Here is a tiny trained network, its code and every weight. The questions are about switching its units off for an input and a target symbol, where a switched-off unit gives its printed mean instead of its output.

import numpy as np


def w(rows, s, z=0):
    codes = np.array(rows[::2]) - 128.0
    scale = np.full(codes.shape[1], s)
    scale[-1] = z or s
    return codes * scale


def f(y):
    return y / 2 * (1 + np.tanh(0.7978845608 * (y + 0.044715 * y**3)))


def softmax(a):
    e = np.exp(a - a.max(-1, keepdims=True))
    return e / e.sum(-1, keepdims=True)


def log_softmax(a):
    a = a - a.max(-1, keepdims=True)
    return a - np.log(np.exp(a).sum(-1, keepdims=True))


def net(x, mask):
    ids = ['ΓΔΘΞΣαβηλμψ'.index(c) for c in x.split()]
    T = len(ids)
    res = E[ids] + P[:T]
    u = 0
    for l in range(2):
        r = res
        for j in range(2):
            rows = slice(3 * j, 3 * j + 3)
            q, k, v = (r @ M[l][rows].T for M in (Q, K, V))
            z = softmax(np.where(np.tri(T) > 0, q @ k.T / 3**0.5, -1e9)) @ v
            o = O[l][rows]
            res = res + np.where(mask[u + j], z, o[:, -1]) @ o[:, :-1]
        u += 2
        y = f(res @ A[l][:, :-1].T + A[l][:, -1])
        res = res + np.where(mask[u : u + 16], y, B[l][:, -1]) @ B[l][:, :-1]
        u += 16
    return log_softmax(res[-1] @ U[:, :-1].T + U[:, -1])


Q, K, V, O, A, B = {}, {}, {}, {}, {}, {}
E = w([
[187,85,156],'Γ',
[148,148,255],'Δ',
[149,103,105],'Θ',
[169,122,140],'Ξ',
[150,103,103],'Σ',
[136,187,197],'α',
[150,102,103],'β',
[163,159,169],'η',
[164,157,171],'λ',
[150,104,102],'μ',
[119,84,86],'ψ',
],0.012)
P = w([
[123,143,60],'0',
[159,8,254],'1',
[165,207,182],'2',
[63,156,113],'3',
[105,111,215],'4',
[172,227,173],'5',
[70,158,108],'6',
[86,128,231],'7',
[180,240,165],'8',
[75,159,105],'9',
],0.016)
Q[0] = w([
[159,239,149],'L0H0',
[168,210,99],'L0H0',
[66,94,131],'L0H0',
[217,141,218],'L0H1',
[32,114,149],'L0H1',
[100,132,254],'L0H1',
],0.0078)
K[0] = w([
[103,65,53],'L0H0',
[102,2,119],'L0H0',
[89,198,198],'L0H0',
[188,150,55],'L0H1',
[41,142,136],'L0H1',
[105,176,91],'L0H1',
],0.0095)
V[0] = w([
[95,204,235],'L0H0',
[142,1,148],'L0H0',
[115,202,189],'L0H0',
[187,246,75],'L0H1',
[192,248,171],'L0H1',
[90,21,224],'L0H1',
],0.006)
O[0] = w([
[48,79,241,179],'L0H0',
[143,237,133,198],'L0H0',
[24,22,133,152],'L0H0',
[46,162,237,217],'L0H1',
[61,16,148,252],'L0H1',
[253,18,2,72],'L0H1',
],0.0049,0.0029)
A[0] = w([
[169,95,143,25],'L0N0',
[148,120,217,173],'L0N1',
[172,85,114,106],'L0N2',
[201,146,153,105],'L0N3',
[109,127,11,25],'L0N4',
[99,69,87,16],'L0N5',
[140,134,130,109],'L0N6',
[118,160,122,115],'L0N7',
[72,71,139,206],'L0N8',
[165,95,77,254],'L0N9',
[52,164,65,130],'L0N10',
[119,104,153,95],'L0N11',
[99,39,140,38],'L0N12',
[189,212,79,47],'L0N13',
[169,129,140,90],'L0N14',
[160,177,166,80],'L0N15',
],0.013,0.0065)
B[0] = w([
[146,117,95,122],'L0N0',
[67,110,150,246],'L0N1',
[165,100,137,125],'L0N2',
[181,161,119,158],'L0N3',
[14,238,17,136],'L0N4',
[109,254,193,128],'L0N5',
[140,127,131,126],'L0N6',
[143,119,102,134],'L0N7',
[167,91,130,188],'L0N8',
[228,86,110,147],'L0N9',
[125,233,8,139],'L0N10',
[96,104,186,142],'L0N11',
[83,98,34,151],'L0N12',
[158,11,132,154],'L0N13',
[124,153,131,129],'L0N14',
[207,150,173,173],'L0N15',
],0.0072,0.014)
Q[1] = w([
[239,123,233],'L1H0',
[237,104,102],'L1H0',
[13,254,50],'L1H0',
[14,93,129],'L1H1',
[57,106,83],'L1H1',
[104,134,158],'L1H1',
],0.0096)
K[1] = w([
[247,48,92],'L1H0',
[162,119,160],'L1H0',
[61,184,146],'L1H0',
[72,168,125],'L1H1',
[75,197,78],'L1H1',
[101,129,139],'L1H1',
],0.015)
V[1] = w([
[148,100,65],'L1H0',
[247,37,111],'L1H0',
[149,143,133],'L1H0',
[61,114,89],'L1H1',
[38,53,93],'L1H1',
[155,2,33],'L1H1',
],0.0068)
O[1] = w([
[86,94,139,149],'L1H0',
[106,80,248,255],'L1H0',
[117,128,120,121],'L1H0',
[122,133,2,111],'L1H1',
[63,180,98,216],'L1H1',
[72,95,83,81],'L1H1',
],0.0067,0.0034)
A[1] = w([
[105,64,170,169],'L1N0',
[201,80,120,36],'L1N1',
[247,146,122,20],'L1N2',
[197,110,98,203],'L1N3',
[145,94,173,136],'L1N4',
[138,96,177,163],'L1N5',
[182,175,54,132],'L1N6',
[140,96,66,162],'L1N7',
[157,64,172,94],'L1N8',
[86,104,134,150],'L1N9',
[118,89,121,112],'L1N10',
[69,63,170,9],'L1N11',
[130,232,209,47],'L1N12',
[128,191,102,247],'L1N13',
[115,115,115,165],'L1N14',
[71,221,93,141],'L1N15',
],0.012,0.011)
B[1] = w([
[77,111,124,250],'L1N0',
[16,242,207,129],'L1N1',
[39,216,62,143],'L1N2',
[182,70,88,170],'L1N3',
[95,119,70,219],'L1N4',
[87,102,96,242],'L1N5',
[92,74,160,176],'L1N6',
[121,142,180,165],'L1N7',
[107,163,80,208],'L1N8',
[159,139,153,172],'L1N9',
[161,160,184,140],'L1N10',
[255,202,98,202],'L1N11',
[159,64,63,237],'L1N12',
[210,187,220,199],'L1N13',
[108,90,180,146],'L1N14',
[69,193,65,174],'L1N15',
],0.0074,0.015)
U = w([
[58,4,128,172],'Γ',
[18,122,255,192],'Δ',
[131,112,114,102],'Θ',
[226,61,250,178],'Ξ',
[138,109,98,124],'Σ',
[77,191,173,76],'α',
[131,114,104,104],'β',
[126,155,199,134],'η',
[126,151,203,124],'λ',
[139,111,93,115],'μ',
[41,138,70,1],'ψ',
],0.0094,0.0046)

Each question gives the input, a string of symbols that net reads in full, and the target symbol t.
The units are the heads (3 rows each of Q, K, V and O) and the neurons (one row each of A and B). Each row of codes is followed by its name. A weight is (code - 128) times the scale printed after its matrix; where a second scale follows, it is the last column's (O, A, B and U).
mask holds one flag per unit, layer by layer, with each layer's heads first. A switched-off unit (its flag False) gives its mean, the last column of its rows in O or B, instead of its output. The means were averaged over made-up inputs and are rounded, as every weight is.
A unit's drop is (log p(t) with every unit on - log p(t) with that unit switched off) / (log p(t) with every unit on - log p(t) with every unit switched off).
The circuit of an input: a set's keep is (log p(t) with only the set's units on - log p(t) with every unit switched off) / (log p(t) with every unit on - log p(t) with every unit switched off). Starting from the 12 units with the biggest drops (on a tie, the unit counted first), units are removed one at a time, each time the one whose removal leaves the highest keep (on an exact tie, the one counted first), for as long as the keep stays at least 0.8.
units of the circuit, in order: the units of the circuit, biggest drop first
most important unit: the unit with the biggest drop
top k neurons: the k neurons with the biggest drops, biggest first
k most important neurons of layer l: the k neurons of layer l with the biggest drops, biggest first
input Ξ α η, target Ξ: most important unit -> L1N12
input ψ η β Ξ α, target Γ: top 2 neurons -> (L1N12 L1N13)
input ψ λ Γ Σ ψ Σ Γ Γ Γ, target ψ: 4 most important neurons of layer 0 -> (L0N13 L0N15 L0N3 L0N4)
input Ξ Δ μ, target Ξ: units of the circuit, in order -> (L1H1 L1N15)
input Ξ Δ Γ Δ μ η Ξ λ Δ, target Ξ: units of the circuit, in order -> (L0N15 L1H1)
input Ξ Δ Γ Ξ Θ Δ Ξ Δ, target Γ: units of the circuit, in order -> (L1N12 L1N13)
input Δ Ξ Σ Δ ψ Δ μ Ξ α, target Δ: units of the circuit, in order -> (L0H1 L1H0)
input ψ η Ξ α ψ Σ, target ψ: top 4 neurons -> (L0N13 L1N2 L0N15 L1N1)
input Δ Γ Ξ, target Δ: units of the circuit, in order -> (L1H1 L1H0 L0N8)
input ψ η η Γ ψ ψ, target ψ: top 3 neurons -> (L0N13 L1N2 L0N15)
input Γ Θ ψ Σ α λ Ξ Θ ψ, target Γ: top 2 neurons -> (L0N13 L0N9)
input α Γ Ξ ψ, target ψ: top 3 neurons -> (L0N4 L1N15 L0N15)
input α λ Σ Ξ β ψ, target α: top 2 neurons -> (L1N15 L0N13)
input α Γ μ, target α: most important unit -> L1H1
input Γ Ξ Ξ, target Γ: top 4 neurons -> (L0N13 L1N12 L0N9 L1N11)
input Γ Γ ψ α Ξ Σ, target Γ: 2 most important neurons of layer 1 -> (L1N11 L1N13)
input β λ ψ Ξ Γ Γ Ξ η, target Γ: top 2 neurons -> (L1N12 L1N13)
input Ξ μ Δ ψ α Ξ λ ψ Γ, target Ξ: 4 most important neurons of layer 0 -> (L0N8 L0N15 L0N5 L0N1)
input α Γ Δ, target α: top 2 neurons -> (L0N12 L1N15)
input ψ Θ Γ, target ψ: top 4 neurons -> (L1N2 L0N13 L0N15 L1N1)
input α Γ Σ Ξ Γ λ Δ η Ξ, target α: 2 most important neurons of layer 0 -> (L0N12 L0N1)
